Here is a tiny trained network, its code and every weight. The questions are about switching its units off for an input and a class, where a switched-off unit gives its printed mean instead of its output.

import numpy as np


def w(rows, s, z=0):
    codes = np.array(rows[::2]) - 128.0
    scale = np.full(codes.shape[1], s)
    scale[-1] = z or s
    return codes * scale


def f(y):
    return y / 2 * (1 + np.tanh(0.7978845608 * (y + 0.044715 * y**3)))


def log_softmax(a):
    a = a - a.max(-1, keepdims=True)
    return a - np.log(np.exp(a).sum(-1, keepdims=True))


def net(x, mask):
    res = np.array(x, float).reshape(1, 3) / 4 @ E
    y = f(res @ A[0][:, :-1].T + A[0][:, -1])
    res = res + np.where(mask, y, B[0][:, -1]) @ B[0][:, :-1]
    return log_softmax(res[-1] @ U[:, :-1].T + U[:, -1])


A, B = {}, {}
E = w([
[124,148,114,64,222,93,209,225],'x0',
[78,209,54,64,72,135,191,64],'x1',
[34,186,199,160,179,254,148,137],'x2',
],0.0068)
A[0] = w([
[116,143,99,119,59,132,130,28,201],'N0',
[166,98,104,99,148,54,133,183,198],'N1',
[117,146,95,122,53,128,134,30,212],'N2',
[121,145,92,60,146,104,185,147,189],'N3',
[118,142,97,122,75,131,133,70,174],'N4',
[163,101,104,92,160,63,140,185,197],'N5',
[152,110,114,105,160,76,138,184,196],'N6',
[94,182,80,38,127,129,236,113,215],'N7',
[117,149,90,123,49,132,133,9,222],'N8',
[184,74,116,181,59,96,2,88,197],'N9',
[91,177,83,80,114,131,189,102,155],'N10',
[127,118,202,210,127,170,66,114,254],'N11',
[169,102,101,97,149,46,137,185,201],'N12',
[171,88,114,161,82,98,54,96,172],'N13',
[99,141,225,162,211,203,132,189,234],'N14',
],0.0085,0.0044)
B[0] = w([
[119,148,121,114,94,195,65,85,190],'N0',
[193,91,93,120,116,59,134,137,210],'N1',
[123,151,120,112,89,198,28,64,195],'N2',
[140,162,49,56,143,124,161,144,197],'N3',
[128,154,111,107,94,193,49,75,165],'N4',
[200,102,66,101,120,33,154,149,210],'N5',
[181,110,80,105,134,40,166,154,196],'N6',
[109,199,58,36,165,145,141,132,234],'N7',
[117,153,121,114,84,221,2,50,206],'N8',
[123,75,164,200,105,120,65,74,239],'N9',
[105,182,84,73,157,161,118,125,188],'N10',
[104,52,186,200,148,113,98,144,220],'N11',
[221,91,72,113,110,39,136,141,217],'N12',
[121,83,166,194,100,125,66,67,198],'N13',
[34,130,187,168,249,155,169,209,255],'N14',
],0.0084,0.009)
U = w([
[194,135,72,69,130,77,216,201,141],'0',
[189,69,113,166,84,56,130,118,163],'1',
[100,213,77,63,90,195,93,90,131],'2',
[128,107,187,182,35,164,80,78,35],'3',
[67,180,129,99,182,150,242,187,30],'4',
[49,99,254,217,202,154,147,190,253],'5',
],0.0064,0.0025)

Each question gives the input, the list of numbers given to net, and the class t.
The units are the neurons (one row each of A and B). Each row of codes is followed by its name. A weight is (code - 128) times the scale printed after its matrix; where a second scale follows, it is the last column's (A, B and U).
mask holds one flag per neuron, in row order. A switched-off neuron (its flag False) gives its mean, the last column of its row in B, instead of its output. The means were averaged over made-up inputs and are rounded, as every weight is.
A unit's drop is (log p(t) with every unit on - log p(t) with that unit switched off) / (log p(t) with every unit on - log p(t) with every unit switched off).
The circuit of an input: a set's keep is (log p(t) with only the set's units on - log p(t) with every unit switched off) / (log p(t) with every unit on - log p(t) with every unit switched off). Starting from the 12 units with the biggest drops (on a tie, the unit counted first), units are removed one at a time, each time the one whose removal leaves the highest keep (on an exact tie, the one counted first), for as long as the keep stays at least 0.8.
circuit, biggest first: the units of the circuit, biggest drop first
k most important neurons: the k neurons with the biggest drops, biggest first
drop of u: that unit's drop, to one decimal
input [-8,-1,8], class 5: circuit, biggest first -> N14
input [-6,-5,1], class 5: circuit, biggest first -> N11, N12
input [8,-3,6], class 4: 4 most important neurons -> N9, N13, N11, N3
input [-5,4,-5], class 3: 2 most important neurons -> N9, N13
input [-6,-8,-5], class 3: 2 most important neurons -> N9, N13
input [1,-3,0], class 5: 2 most important neurons -> N7, N3
input [-7,-7,-8], class 3: 2 most important neurons -> N9, N13
input [1,1,2], class 4: 3 most important neurons -> N9, N13, N8
input [3,-4,-2], class 0: drop of N3 -> -0.1
input [-5,-5,5], class 5: drop of N0 -> 0.0
input [-8,-8,0], class 5: drop of N5 -> 0.1
